Each row is followed by its tier, which names the range that a hidden value of the row falls in. A new part has a new value, new ranges and new names.
[-88, 7, -17, 96, 16, 200, 22, -125, -6, 168, -170, 115, -127, 70, -38, 109, -103, -139, -224, -194, 89, 45, -20, 87, -134, 294, -2, -34, 8, 115, -107, -86, 50, -41, 111, 38, 144, 155, -91, 72, -73, 64, -73, 66, 33, -140, -115, 17, 91, 69, 50] : q230
[19, 44, 75, 41, -49, -12, 283, -137, 75, 254, -95, -52, 180, 129, -364, 50, 198, 67, -56, 22, 280, -63, -126, -46, 225, 120, 13, -163, -209, 246, -153, -190, -345, -56, -181, -269, 192, 0, 516, 82, 85, -94, -45, 58, 278, 231, 55, 97, 487, -17, 337] : Q55
[-369, -40, 63, 82, -45, -112, 20, -55, -3, -54, -64, 181, 87, 14, 8, -34, -127, 11, 136, -16, -142, 156, 104, -89, 30, -97, -12, -114, 37, 66, 71, 71, 34, -22, 49, 132, 96, 36, -74, -183, -22, -28, 45, -224, -151, 46, 1, 78, -125, -106, -255] : q334
[-121, -15, 178, -9, -106, 31, -10, -59, 5, 95, -149, 34, 8, 135, -127, 176, -48, 46, -118, -64, -58, -16, -11, -19, 45, 52, 26, -49, -43, 79, -104, -63, 32, -57, -74, -76, 83, -78, 186, -128, 95, 133, -7, -127, -38, 127, -54, 190, -52, 20, -101] : q163
[39, -67, 53, -142, 21, -246, 179, 6, -50, 68, 122, -36, 217, 49, 17, 32, 83, 455, 42, 241, -61, -31, 135, -55, 390, -18, 58, 37, -25, -6, 263, 68, -78, -28, -35, -140, 117, -28, 459, -66, 158, 16, -3, -107, 45, 287, 406, 117, -105, -54, 112] : q230
[-207, 30, -158, 1, 110, -128, 75, -179, 72, 88, -152, 127, 44, -12, -86, -146, 4, 184, 104, 129, 14, 46, 218, -3, 78, -129, 17, -37, -24, -10, 81, -8, -55, 11, -69, -39, -46, 79, 145, -203, 146, -128, 142, -159, 42, 143, 119, -29, 103, -44, -226] : q268
[-186, -125, -38, 5, 68, -58, 21, -267, 80, 83, -43, 63, -37, 19, 78, 49, -53, 103, -29, 22, -174, -12, 28, -8, 33, 105, -88, 28, 84, -5, -19, 49, 44, 42, 26, 43, 171, 114, -54, 26, -51, 76, 114, -221, -86, 74, 29, 44, -166, 25, -168] : q692
[-42, -92, 111, 34, -48, 72, -53, -155, -16, 86, -78, -32, -67, -48, -15, 16, 24, 34, -177, -23, -153, -190, 12, -25, -151, 45, -33, -39, 34, -77, -11, 99, 71, 32, 24, -53, 100, 3, 97, 139, 32, 109, 54, -78, -57, 12, -99, 56, -10, -75, 51] : q163
[-51, -138, 42, -6, 88, -75, -22, -174, 57, -5, 20, 13, -12, -28, 94, -62, -63, 64, 66, 47, -129, -12, 16, -56, -23, -25, -66, 92, 12, -101, 63, 93, 37, 189, 101, 64, 61, 96, -7, 79, -60, 108, 42, -16, -66, 11, 128, 15, -155, -42, -13] : q520
[158, -103, 46, 487, -136, 222, -76, -245, 264, -8, -33, 180, 84, 93, -217, -257, -216, -490, 144, -447, 156, 273, -139, -279, -372, -73, -41, -58, -100, 281, -141, -107, -4, 246, 222, 27, 32, 45, -461, 337, -217, 75, 57, 22, 18, -178, -404, 96, 178, -185, 87] : q785
[55, -181, -147, -1, 73, -31, -48, -181, 55, 6, -56, 47, -171, 119, -12, 160, 12, 131, 61, -34, -96, -95, -125, 209, -160, 247, -73, 48, -8, 196, 102, -116, 40, -273, -64, 96, 23, 19, 109, 32, -185, 19, -86, -25, 82, 215, -95, 119, -198, -80, 275] : Q55
[118, -32, -33, 10, 274, 117, -24, -185, -27, -146, -78, -17, -44, -132, 5, 97, 80, -26, -70, -94, -280, -112, -110, -96, -133, 155, -70, 167, -66, -36, -38, 11, 61, 80, 6, -1, 56, 140, -60, -26, -94, 31, -12, 1, 66, 10, -32, 20, 110, -121, 220] : q230
[-313, 33, -130, 2, 61, 184, -40, -235, -132, 162, -207, 31, 66, -125, 80, -227, 35, -161, -210, -152, -105, -192, -162, -73, 14, -105, 202, -224, 162, -71, 160, 29, 264, -6, 152, -85, 70, 41, -113, 170, -32, -119, -178, -1, -108, 19, -64, -24, 63, -125, 118] : q163
[-35, -85, -114, 234, -95, 182, -28, -149, 68, 152, 15, 146, 20, 109, -68, -39, -105, -242, -104, -299, 100, 46, 152, -234, -100, 120, 28, -146, 54, 165, 84, -139, 86, 22, 160, 63, 181, -24, -111, 194, -161, 97, -36, 16, 7, -68, -132, 93, -151, 1, -27] : q268
[-139, 51, 49, -193, 73, -70, 101, -40, -37, 58, -116, 81, -192, 57, 186, 149, -6, 353, -81, 183, -127, -53, 7, 306, 234, 140, 45, 74, 119, 18, -84, 27, 129, -43, 245, 96, 78, 198, 174, -124, -19, 17, -101, 62, 11, 45, 291, -73, -103, 52, -90] : Q55
[-132, -24, 52, 16, 56, 14, 83, -223, 125, 57, -34, 28, -129, 36, 104, -94, 58, 204, 4, 127, -41, -53, 77, 189, -14, 26, -42, 89, 99, -104, -128, 99, -63, 135, 177, 7, 38, 255, 61, 197, -38, 95, 156, -41, -1, -59, 50, -139, 131, 20, -108] : q306
[16, 129, 59, 0, 44, -70, -28, -125, -14, 86, -188, -12, 17, -31, -126, 59, 1, 121, -238, -163, -211, -30, 72, -144, -89, 16, 1, -11, -57, -85, -53, 10, -10, -32, 7, -138, 91, -92, 52, 137, 90, 15, -61, -28, 56, 48, 3, 162, 70, -113, 192] : q785
[-79, 144, 177, -93, -21, 65, -71, -21, -55, -58, -103, -19, -86, -87, -65, 71, -21, 53, -93, 140, -64, -219, -38, -70, -71, 16, -92, 190, 191, 13, -84, -4, 66, -81, 83, -138, -53, -43, 60, -41, 9, 98, 132, -150, 123, 31, -42, -40, 16, -342, -76] : q520
[-135, -25, 86, -244, 26, -61, 37, -21, 1, 165, -78, -40, -174, 26, 54, 112, 20, 259, -2, 254, -26, -26, -122, 266, -1, 149, -44, 3, -62, 42, 93, -29, 12, -243, -41, -61, -80, 90, 301, -45, 208, -155, -45, -93, 114, 187, 143, 17, 59, -91, 250] : q163
[-390, -45, 25, 96, 22, -85, -5, -190, -14, 125, -251, 96, -23, 84, -56, 8, -42, 110, 21, 28, -193, -4, 11, 74, 95, 40, 46, -106, 23, 66, -10, 24, -29, -158, 5, 87, 142, 114, 23, -49, 42, 10, -51, -75, -82, 84, 50, 62, -55, -23, -45] : q977
[-35, -42, 0, 63, 55, 8, -51, -133, 4, -23, -141, 32, -49, 84, -118, 85, 13, 139, -9, 21, -89, -128, -62, 16, -14, 102, 51, 8, 111, 130, 15, -88, -21, -168, -14, -30, 18, -50, 95, -8, -8, 97, -13, -24, 78, 138, -6, 40, -119, -89, 117] : q230
[-60, 108, 34, -295, 224, -45, -195, -286, -53, 77, 18, -176, 14, 6, 134, 86, 37, -81, -177, -73, -322, -312, -43, -332, 143, 52, -63, 210, 61, -140, -44, -118, 119, -49, -76, -66, 142, -163, 154, 35, -67, 280, -11, -69, 4, 144, 131, 154, -409, -73, 65] : q11
[-358, -90, 151, -59, -86, 78, 226, -155, 107, 331, 67, -56, 38, -18, 44, 4, 11, -91, -124, 129, 74, -19, -96, 8, 30, 156, -83, -152, -21, -7, -151, -45, -113, -2, -100, -194, 227, 151, 212, 157, 72, -98, 12, -177, -1, 21, 49, 12, 268, 55, 98] : q334
[-297, -44, -95, 221, 49, 95, 71, -120, 63, -52, 6, 187, -73, 214, -112, 47, 45, -134, 71, -108, -102, 111, 86, -25, 82, 159, 44, -149, 81, 245, 33, -153, -102, -39, 261, 331, 178, 146, -78, 51, -110, -41, -14, 147, 59, -43, -11, -108, 61, -88, -60] : Q55
[50, -62, 6, -47, 50, 256, -170, -122, 80, 45, -45, -12, -359, 66, 46, 254, -5, -24, -217, -135, -217, -220, -121, 123, -281, 233, -23, -9, 54, -18, -186, -73, 213, -51, 149, 44, 16, 39, -1, 115, -155, 141, -103, 74, 38, -47, -184, 58, -178, 21, 119] : q11
[-82, 10, -15, -158, 35, 115, -52, -70, 16, 74, -55, -8, -198, -16, 33, 121, -1, 65, -143, 39, -50, -116, -8, 71, -139, 99, -64, 33, 55, -76, 22, -33, 141, -28, 68, -45, -58, 47, 85, 14, 14, -16, 23, -86, 64, 39, -42, 14, -32, -97, -10] : q520
[49, -114, -218, 181, 170, -66, -92, -305, 83, 56, 9, 123, 9, -52, -103, -58, -6, -107, 164, -87, 150, -63, 70, -107, -265, 156, -230, -4, -28, 309, -29, -86, -197, -111, -68, 181, 181, 34, -10, -97, -172, 54, 177, -43, 149, 34, -172, -15, -118, -112, 49] : q11
[127, -123, -90, -197, 143, 67, 78, -90, -21, 66, 190, -198, 142, 23, 58, -24, -4, 90, -128, 215, 32, -177, -85, -22, 203, 27, 6, 103, 57, -142, 181, -34, 64, 123, -121, -172, 0, 113, 248, -198, 180, 42, 110, -69, -52, 77, 183, 58, -29, -92, -25] : q163
[-83, -64, 34, -64, -59, 265, -48, -126, -12, 199, -26, 20, -449, 73, 29, 324, -33, -60, -420, 20, -230, -371, -270, 371, -182, 378, -9, -87, 187, 63, -352, 28, 241, -110, 250, 66, 215, 140, 31, 136, -185, 105, -122, 152, -11, -158, -204, -75, -25, -30, 54] : q268
[-64, 159, 85, -313, -25, 27, 25, -90, -247, 251, -387, 8, -105, -157, 160, 7, -85, 232, -407, 159, 285, -119, -62, 402, -88, 54, 14, 123, 168, -109, -27, 77, 231, -43, 22, -210, -86, 106, 129, -213, 284, -11, 59, -114, -45, -29, 35, -63, 151, -2, -158] : q692
[-154, 145, 14, -120, 99, 38, 92, 4, -33, -61, -172, -59, -144, -13, 56, -107, -67, 322, -126, 288, 180, -105, 181, 199, 51, 12, 3, 66, 278, -300, 25, 81, -46, 90, 88, -63, -164, 275, 97, -90, 110, 63, 221, -33, -26, -203, 163, -199, 61, -15, -297] : q306
[-45, 24, 32, -17, 38, 85, -28, 1, -109, 108, -214, -44, -163, 84, -155, 149, 56, 139, -171, 29, -5, -97, -110, 161, -129, 324, 51, -159, 9, 190, 104, -154, -98, -472, -100, -6, -11, -22, 240, 41, 216, -91, -127, 83, 167, 77, -44, 20, 74, -85, 509] : q334
[-26, 85, 110, 62, 13, -88, -31, -164, 34, 7, -125, 62, 20, 32, -103, -26, -35, 95, 58, 28, -35, -3, -41, -24, 13, -42, -56, 197, 23, 72, -50, 48, -48, 43, 167, -64, 26, 76, -47, 83, -31, 89, 107, -76, 109, 59, 14, 31, 100, -283, -18] : q163
[-128, 85, 91, -46, 93, -139, -59, -96, -37, -26, 178, 33, 220, 43, 204, -150, -180, -71, 23, -180, -260, 119, 106, -344, 223, -116, 25, 38, 1, -128, 83, 148, 91, 139, 189, 101, 211, 25, -116, 66, -134, 220, -26, -73, -224, -115, 164, 155, -355, -61, -93] : q785
[41, -20, -26, 71, 149, 96, -130, -123, 32, -59, -29, -14, -47, -37, -55, -25, -54, -21, -2, -55, -44, -44, -32, -103, -206, 100, -117, 51, 68, 65, 5, -23, -50, -49, 45, 69, -2, 60, -109, 5, 16, 84, 117, -33, 59, -76, -121, -17, -77, -172, 93] : q306
[-14, -63, 1, 84, 75, -27, -73, -54, -41, 5, -238, 10, -114, 37, -311, 199, -52, -88, -74, -52, -77, -121, -150, 7, -203, 185, -44, -84, -87, 175, -54, -170, -99, -179, -126, 87, 61, -94, 128, -159, 8, -35, -176, 235, 140, 74, -42, 103, 9, -164, 322] : q520
[27, -136, -99, -104, 126, -102, 172, -98, 141, 121, 402, -183, 336, 92, 102, -112, -143, 22, -58, 20, 115, 163, 94, -248, 196, 36, -113, -64, -38, -192, 191, -10, -171, 218, -161, -100, 190, 123, 109, -46, 121, 31, 170, -189, -159, -44, 199, 191, -125, 49, -62] : q11
[106, -14, -215, -37, 236, -34, -192, -174, -126, 53, -186, 77, -41, -196, -142, 137, -57, 23, -102, -50, -37, -199, -214, 43, -287, 73, -95, 87, 6, 127, -9, 27, 98, -82, -6, -24, 46, -42, -86, -246, -59, -32, -75, 45, 137, 87, -117, 63, -74, -270, 168] : q230
[-43, -67, 234, 129, -98, -211, 87, -70, 116, -17, -37, 14, 126, 124, -126, -51, -65, 298, -98, -91, -391, 164, 401, -387, 196, -34, 23, -23, -4, -164, 148, 114, -117, 136, 17, -25, 155, -194, 135, 376, 202, 216, 98, -139, -109, 96, 234, 150, -207, 70, -11] : q306
[-62, -148, -308, -27, 85, -18, -40, -249, -4, 194, 67, 59, -53, -244, -12, -55, 10, -131, -117, 91, 188, -283, 98, -43, -344, -29, -177, -86, 127, -34, 49, -12, 51, 161, 16, 15, 133, -13, 62, -115, -111, -111, 107, 28, 79, -4, -55, -92, -49, -168, -136] : q692
[55, 41, 16, -90, 144, -64, -101, -131, 9, -31, 9, -37, 63, 47, 55, 10, -68, 41, 4, -119, -123, 28, -1, -157, 8, 14, -62, 175, -36, -48, 84, -28, 34, 11, 31, -1, 19, -8, -11, 26, -46, 149, 2, -58, 4, 58, 59, 160, -205, -121, 94] : Q55
[4, 28, -226, -169, 233, -188, 160, -25, 148, -3, 211, 190, 17, 161, -15, 162, -84, 172, 137, 57, -42, 236, 116, 37, 307, -31, 7, 2, -172, 36, -97, -43, -4, 280, 153, 152, 96, 155, 158, -427, -73, -84, -31, 95, 49, 53, 319, 46, -72, 101, -324] : q268
[-40, 195, 32, -16, 131, -139, 30, -115, -62, 1, -43, -27, 223, 6, -88, 4, 29, 66, -60, -76, -24, -18, 103, -299, 166, -2, -28, 52, 25, 44, -26, -97, -170, -51, -9, -73, 179, -56, 110, -67, 13, 80, 23, -29, 102, 50, 149, 113, -25, -157, 68] : q977
[-57, 28, -2, -57, 110, 91, -85, -143, 9, -2, -158, 33, -181, 43, 10, 184, 43, 147, -101, -46, -256, -113, -104, 117, -54, 176, -28, 79, 70, 112, -103, -62, 108, -192, 89, 42, 29, 55, 7, -23, -21, 48, -39, -67, 70, 103, -77, 38, -72, -102, 86] : q306
[-47, 31, -38, -105, 165, 58, 12, -88, 71, -112, 69, -32, -55, -5, 165, -43, -69, 32, 2, 7, -85, 30, 46, -43, -60, 53, -57, 31, 71, -122, -2, -45, 52, 22, -1, 30, -51, 147, -27, -94, -40, 17, 94, -130, -68, -90, 25, 3, -108, -4, -67] : q977
[-6, 32, -13, -61, 121, 7, -110, -124, -111, 21, -210, 30, -49, -13, -102, 150, -6, 135, -124, 6, -68, -132, -134, 56, -84, 89, 26, 102, 88, 75, -10, -48, 53, -136, -4, -76, -6, -65, 43, -92, 58, 88, -53, 5, 93, 108, -13, 46, -80, -127, 132] : q785
[-67, 15, 41, 17, -70, 80, -118, -54, 121, 60, 107, -22, -90, 161, 35, -27, -111, -161, 61, -101, -8, 18, 1, -103, -68, -25, -41, -57, -46, 2, 56, -88, 88, 8, 200, 83, -8, 100, -35, 76, -114, 25, -6, -6, 1, -60, -60, 150, -141, -207, -7] : q230
[7, -108, -69, -33, 47, -22, -85, -92, 38, 108, -33, -15, -65, -10, -77, 137, -71, 66, -73, -33, -82, -57, -103, 41, -205, 24, -65, -70, -88, -43, 14, 10, 65, 4, -19, -42, 33, 21, 39, -74, -2, -49, -88, -14, 7, 65, -52, 188, -83, -117, 128] : q785
[35, 116, -15, 12, 121, 45, -66, -63, -52, -50, -40, 20, 21, 48, -35, -28, -109, -36, -126, -122, -12, 17, 139, -118, -39, 66, -21, 118, 39, -70, 59, 7, 4, 45, 79, 39, 18, 64, -58, -41, 6, 163, 100, 12, -12, -142, -19, 36, -49, -115, -82] : q11
[24, -65, 72, -280, 142, -95, -72, -240, -50, -54, 97, -72, -60, -76, 290, 102, 69, -5, -127, 37, -426, -217, -50, -126, 26, 37, -55, 277, 121, -86, 36, -89, 250, 53, 70, 40, 103, -149, 114, 44, -62, 131, -61, -13, -27, 194, 222, 38, -319, -117, 109] : q230
[-93, 381, -8, -110, 280, 158, -111, -57, -296, -75, -149, 67, 72, -130, 82, 11, -46, -85, -209, -43, 114, -118, -206, -43, 62, 168, 50, 197, 369, 230, -99, -96, 53, -216, 288, 6, 78, 71, -239, -209, -3, 100, 3, 70, 158, -185, 10, -209, 18, -307, 42] : q230
[-128, -224, -126, -173, 188, -46, -130, -248, 103, -39, 69, 52, -193, -16, 56, 165, -154, -273, 36, -30, -185, 84, -169, -34, -316, 36, -200, 142, -64, -121, 32, -82, 168, 280, 0, 190, -32, 7, -204, -92, -105, -27, 17, -1, -55, 36, -26, 49, -212, -78, -98] : q268
[-308, -145, 42, 310, -98, -315, 50, -311, 130, 38, -431, 210, 92, 351, -271, -49, -13, 135, 53, -390, -163, 335, 276, -115, 44, -124, 191, -271, -133, 1, 118, -111, -207, 98, -64, 189, 136, -232, 58, 325, 27, 131, -158, 118, -147, 234, 74, 242, -160, 321, 28] : q306
[-52, -27, -10, 25, 78, 20, 48, -181, -10, 108, -95, 13, 74, -123, -99, -50, 34, -14, -30, 34, 158, -32, -21, -39, -171, 17, -109, 31, -53, 8, -23, 6, -114, 75, -81, -126, 51, 90, 78, -16, 57, -35, 104, -80, 92, 18, -54, -4, 240, -107, 76] : q977
[-152, 120, -66, -143, 20, -39, 156, -260, 117, 260, 79, 38, -160, -44, 165, 168, 140, 39, -295, 9, -379, -315, 58, 88, 150, 208, -135, -83, 85, 197, -468, -114, 109, -169, 146, 64, 446, 78, 248, -111, -168, -123, -43, -67, 69, 99, 41, 2, 66, -94, -119] : Q55
[219, -4, -162, 396, 422, 80, -203, -303, -43, -270, -55, 138, 187, -220, -162, -357, -102, -197, 236, -212, 192, 216, 58, -435, -385, 91, -222, 224, 71, 169, 186, 137, -312, 176, 140, 210, 12, 184, -582, 182, -22, 198, 421, -26, 138, -330, -228, -252, 44, -254, 146] : q977
[-61, 51, -34, 4, 47, -117, 43, -153, 14, 35, -177, 73, 6, 44, -66, -11, 3, 185, -9, 12, -34, 21, 158, -33, 58, -10, 4, 55, 5, 5, 60, -51, -22, -21, 8, -32, 15, 20, 110, -30, 43, 5, 47, -71, 60, 119, 114, 60, -6, -62, -49] : q785
[-69, -38, -36, 220, -59, 115, -37, -159, 189, 124, -139, 213, 44, 120, -164, -70, -288, -316, 23, -450, 142, 370, 23, -154, -202, -78, -61, -60, -260, -7, -99, 25, 83, 370, 139, 44, 46, 141, -337, 92, -187, 75, -21, -38, -108, -160, -257, 231, 79, 52, -232] : q306
[122, 143, 306, -118, 72, -26, -86, 103, -186, -368, -212, -55, -106, -122, -23, 59, -208, 22, -106, -27, -450, 6, -90, -251, 12, 66, -90, 372, 8, -236, 219, 206, 252, 107, 169, 13, -139, 42, -216, 136, -52, 128, -2, -58, -47, -94, 106, 80, -87, -429, 164] : q520
[-21, 216, -33, -67, 255, 41, 8, -81, -129, -32, 242, -43, 143, 3, 142, -44, 75, -197, -151, -90, -78, -56, 63, -125, 71, 124, -53, 150, 96, 88, -57, -118, -120, -45, 230, 185, 244, 121, 11, -92, -16, 65, 12, 233, 83, -200, 103, -104, 122, -272, 124] : q306
[22, -98, -47, 116, 65, -105, 85, -170, 116, -17, -103, 4, 97, 370, -348, 186, 110, 128, 155, -161, 205, 318, -27, -64, 68, 227, -65, -190, -252, 291, 185, -260, -411, -158, -228, 117, 56, 13, 201, -11, 180, -54, 130, -102, 160, 253, -82, 223, 85, 69, 235] : q230
[-356, 241, -80, -31, 335, -83, -39, -193, -99, -78, -100, 160, 181, -46, -125, 128, 60, 67, -58, -35, -137, -30, -90, -132, 117, -48, 76, 24, 255, 139, -293, -68, -170, -23, 100, 0, 200, -94, -110, -282, 6, 93, 9, 4, 99, 27, 62, -120, -2, -92, -180] : q977
[-164, -66, -108, -17, 201, -205, -11, -246, 43, 180, 174, 74, 226, -26, 18, -32, 22, 0, 26, -40, -214, -132, 2, -153, 150, -156, 46, -36, -32, 11, -168, 45, -67, 177, 75, 21, 339, -85, 165, -94, -137, 125, -164, 169, -30, 107, 221, 72, -171, 5, -2] : Q55
[-195, 80, -34, -12, 264, -36, -56, -178, -123, -137, -29, 125, 170, -103, 96, -44, 61, 26, -88, -90, -182, -29, 102, -175, -7, -80, 110, 84, 266, -1, -14, -34, -11, 76, 128, 66, 119, -148, -80, -97, 39, 156, 2, 52, -24, 7, 125, -136, -133, -17, -83] : q11
[-52, 147, 163, -131, -93, -3, 2, -112, -166, 195, -264, -16, -33, -185, -25, -79, 49, 53, -270, 59, 157, -185, 27, 78, -160, -27, -83, 10, 26, -26, -34, 85, 46, -27, 22, -141, 26, -12, 211, 4, 190, -37, 106, -76, 60, 8, -76, -36, 264, -198, 22] : q520
[-91, 15, -58, 99, 130, 82, -135, -226, 61, 35, 22, 24, 16, 59, -147, 60, 129, 6, -58, -125, -334, -225, -37, -191, 18, -28, 68, -56, 48, 61, -111, -7, -6, -20, 124, -22, 158, -75, 40, 109, -68, 129, -15, 8, 75, 107, -93, 55, -59, -159, 64] : q11
[51, -234, -53, -65, 96, 27, -77, -239, 15, 35, 3, -24, -52, -42, 129, 6, 30, 46, -51, -36, -156, -52, -29, 43, -212, 19, -52, 38, -60, -112, 151, 49, 146, 105, -56, 27, -3, 42, 46, 29, 59, 42, 45, -104, -109, 105, -52, 92, -119, 26, 84] : q268
[-138, -351, -188, 163, 124, 21, -15, -262, 33, 82, 25, 200, -70, -125, 19, 26, 36, -75, 161, 4, -4, -43, -6, 126, -355, 141, -145, -87, -77, 194, 8, 53, -36, -1, -62, 210, 180, 128, 24, -108, -164, -28, 15, -17, -7, 53, -152, -58, -38, 52, 65] : q977
[-137, 40, -30, -37, 244, -97, -102, -238, 59, -5, -123, 24, 113, 10, -51, -19, -139, -9, -12, -154, -199, 82, -127, -259, 29, 11, 12, 48, 60, 0, -30, -68, -29, -2, -63, -55, 61, -127, -162, 43, 15, 119, -38, -95, -16, 88, 69, 99, -244, -2, 97] : q11
[6, -102, -142, 10, 158, 4, -53, -137, 15, -41, -88, 214, -227, 121, -11, 199, 22, 183, 120, 5, -157, 24, -142, 317, -47, 190, 32, 60, -32, 267, 2, -15, 101, -137, 190, 217, 8, 143, 4, -125, -117, -15, -92, 78, 103, 134, -22, -33, -78, -47, 95] : q230
[-68, -2, -134, 27, 61, 52, 25, -74, 76, 2, 0, 82, -86, 121, -140, 85, -71, 49, -82, -12, -12, 88, 116, -127, 54, 96, -7, -68, 113, 25, 94, -101, 4, 92, 165, 81, 27, 42, -65, 22, 56, -26, 96, -5, 75, -31, 65, -33, -87, -66, -157] : q785
[-8, -115, -150, 88, 53, 131, -6, -67, 97, -14, 109, 16, 2, 153, -219, 106, -8, -71, 43, -71, 125, 73, 11, -153, -81, 90, -59, -129, -44, 65, 140, -130, -98, 70, -3, 45, 7, 59, 19, -18, -11, -18, 100, -37, 86, 11, -115, 87, -20, -88, -14] : q977
[-285, -136, -2, 122, 23, 5, 103, -200, 115, 172, 316, 18, 298, -5, 74, -141, -125, -215, -26, -106, 97, 159, 183, -398, 47, -2, -134, -132, 46, -120, 33, 96, -169, 329, 49, 2, 361, 127, -125, 158, -62, 141, 210, -214, -172, -180, 29, 61, -94, 67, -260] : q268
